Below are the code and all the weights of a small trained network. Each question names an input and a target symbol and asks about switching units off, where a switched-off unit gives its printed mean instead of its output.

import numpy as np


def w(rows, s, z=0):
    codes = np.array(rows[::2]) - 128.0
    scale = np.full(codes.shape[1], s)
    scale[-1] = z or s
    return codes * scale


def norm(h):
    return h / np.sqrt((h * h).mean(-1, keepdims=True) + 1e-5)


def f(y):
    return np.maximum(y, 0)


def softmax(a):
    e = np.exp(a - a.max(-1, keepdims=True))
    return e / e.sum(-1, keepdims=True)


def log_softmax(a):
    a = a - a.max(-1, keepdims=True)
    return a - np.log(np.exp(a).sum(-1, keepdims=True))


def net(x, mask):
    ids = ['αγδεηλμπτφψω'.index(c) for c in x.split()]
    T = len(ids)
    res = E[ids] + P[:T]
    u = 0
    for l in range(2):
        r = norm(res)
        for j in range(2):
            rows = slice(2 * j, 2 * j + 2)
            q, k, v = (r @ M[l][rows].T for M in (Q, K, V))
            z = softmax(np.where(np.tri(T) > 0, q @ k.T / 2**0.5, -1e9)) @ v
            o = O[l][rows]
            res = res + np.where(mask[u + j], z, o[:, -1]) @ o[:, :-1]
        u += 2
        y = f(norm(res) @ A[l][:, :-1].T + A[l][:, -1])
        res = res + np.where(mask[u : u + 4], y, B[l][:, -1]) @ B[l][:, :-1]
        u += 4
    return log_softmax(norm(res)[-1] @ U[:, :-1].T + U[:, -1])


Q, K, V, O, A, B = {}, {}, {}, {}, {}, {}
E = w([
[73,7,117],'α',
[217,176,73],'γ',
[63,83,197],'δ',
[163,44,199],'ε',
[146,97,193],'η',
[123,91,180],'λ',
[147,101,180],'μ',
[245,181,38],'π',
[81,116,74],'τ',
[177,106,196],'φ',
[215,122,126],'ψ',
[127,182,116],'ω',
],0.022)
P = w([
[157,126,125],'0',
[104,124,120],'1',
[73,115,141],'2',
[78,115,154],'3',
[71,113,161],'4',
[86,109,167],'5',
[90,112,179],'6',
[94,111,191],'7',
[111,115,194],'8',
[132,116,206],'9',
[157,115,237],'10',
[169,122,244],'11',
[197,124,254],'12',
],0.0069)
Q[0] = w([
[86,246,178],'0.h0',
[227,163,227],'0.h0',
[146,147,116],'0.h1',
[96,176,154],'0.h1',
],0.014)
K[0] = w([
[247,86,121],'0.h0',
[241,252,228],'0.h0',
[134,107,163],'0.h1',
[176,132,75],'0.h1',
],0.011)
V[0] = w([
[70,94,104],'0.h0',
[54,170,132],'0.h0',
[54,212,246],'0.h1',
[136,201,126],'0.h1',
],0.011)
O[0] = w([
[191,113,2,2],'0.h0',
[7,209,136,30],'0.h0',
[116,156,248,103],'0.h1',
[105,159,227,146],'0.h1',
],0.0079,0.0041)
A[0] = w([
[1,199,35,212],'0.n0',
[117,74,196,162],'0.n1',
[67,229,166,3],'0.n2',
[177,203,146,174],'0.n3',
],0.0084,0.0048)
B[0] = w([
[202,247,220,178],'0.n0',
[96,37,114,255],'0.n1',
[118,3,238,138],'0.n2',
[218,189,194,255],'0.n3',
],0.0064,0.0049)
Q[1] = w([
[228,76,61],'1.h0',
[170,132,254],'1.h0',
[104,251,171],'1.h1',
[70,194,5],'1.h1',
],0.0086)
K[1] = w([
[254,21,174],'1.h0',
[6,196,87],'1.h0',
[235,9,221],'1.h1',
[112,48,119],'1.h1',
],0.0093)
V[1] = w([
[79,39,197],'1.h0',
[253,52,132],'1.h0',
[199,10,22],'1.h1',
[71,216,80],'1.h1',
],0.0068)
O[1] = w([
[106,60,95,143],'1.h0',
[162,80,133,254],'1.h0',
[78,185,193,102],'1.h1',
[254,90,150,16],'1.h1',
],0.0093,0.0031)
A[1] = w([
[115,87,79,72],'1.n0',
[159,131,72,92],'1.n1',
[9,248,110,3],'1.n2',
[195,167,22,41],'1.n3',
],0.011,0.0054)
B[1] = w([
[202,109,46,147],'1.n0',
[52,93,136,181],'1.n1',
[254,6,219,231],'1.n2',
[44,163,129,252],'1.n3',
],0.0083,0.0015)
U = w([
[114,87,40,179],'α',
[164,184,107,141],'γ',
[32,153,125,255],'δ',
[115,89,115,60],'ε',
[100,110,163,45],'η',
[83,117,138,110],'λ',
[103,108,151,33],'μ',
[147,167,60,220],'π',
[106,154,87,208],'τ',
[135,94,185,52],'φ',
[237,77,113,114],'ψ',
[80,247,243,128],'ω',
],0.014,0.0057)

Each question gives the input, a string of symbols that net reads in full, and the target symbol t.
The units are the heads (2 rows each of Q, K, V and O) and the neurons (one row each of A and B). Each row of codes is followed by its name. A weight is (code - 128) times the scale printed after its matrix; where a second scale follows, it is the last column's (O, A, B and U).
mask holds one flag per unit, layer by layer, with each layer's heads first. A switched-off unit (its flag False) gives its mean, the last column of its rows in O or B, instead of its output. The means were averaged over made-up inputs and are rounded, as every weight is.
A unit's drop is (log p(t) with every unit on - log p(t) with that unit switched off) / (log p(t) with every unit on - log p(t) with every unit switched off).
The circuit of an input: a set's keep is (log p(t) with only the set's units on - log p(t) with every unit switched off) / (log p(t) with every unit on - log p(t) with every unit switched off). Starting from all 12 units, units are removed one at a time, each time the one whose removal leaves the highest keep (on an exact tie, the one counted first), for as long as the keep stays at least 0.8.
units of the circuit, in order: the units of the circuit, biggest drop first
unit that matters most: the unit with the biggest drop
top k neurons: the k neurons with the biggest drops, biggest first
heads that matter: for each layer, one digit per head in row order, 1 if its drop is at least 0.15 and else 0, layers parted by /
drop of u: that unit's drop, to one decimal
input ψ α τ π η, target ψ: heads that matter -> 00 / 01
input ω ψ π μ ψ δ ψ μ τ, target ψ: heads that matter -> 10 / 00
input γ φ ω τ, target ω: top 2 neurons -> [0.n0; 1.n2]
input ω δ η α, target α: units of the circuit, in order -> [0.h0; 1.n0]
input ω ω φ ω τ, target ω: top 2 neurons -> [0.n0; 0.n1]
input τ ψ λ, target ψ: heads that matter -> 10 / 01
input μ φ δ φ π ψ φ ω ω τ ψ ω γ, target ω: units of the circuit, in order -> [0.h0; 0.h1]
input ψ ω γ ψ ψ ω φ γ ψ ψ ω ψ, target ω: units of the circuit, in order -> [0.h0]
input ψ ω τ ψ, target ω: heads that matter -> 10 / 10
input γ φ τ ψ ψ φ ψ μ γ π ψ η, target ψ: units of the circuit, in order -> [0.n0; 1.h1; 0.h1]
input γ λ ω ψ λ ψ ψ ω, target ψ: units of the circuit, in order -> [0.h0; 0.h1]
input ψ ψ τ μ, target ψ: units of the circuit, in order -> [1.h1; 0.n0]
input λ λ π ψ ψ τ ψ ψ ψ λ μ, target ψ: top 2 neurons -> [0.n0; 0.n1]
input φ ε τ φ ψ φ λ, target ψ: unit that matters most -> 1.h1
input η ψ γ γ φ ψ τ ψ μ α, target ψ: drop of 1.h1 -> 0.8
input ψ ω φ ω ψ γ ω ψ ψ ω, target ψ: drop of 1.h0 -> 0.1
input γ ω ψ ψ π τ, target ψ: drop of 0.n3 -> 0.2
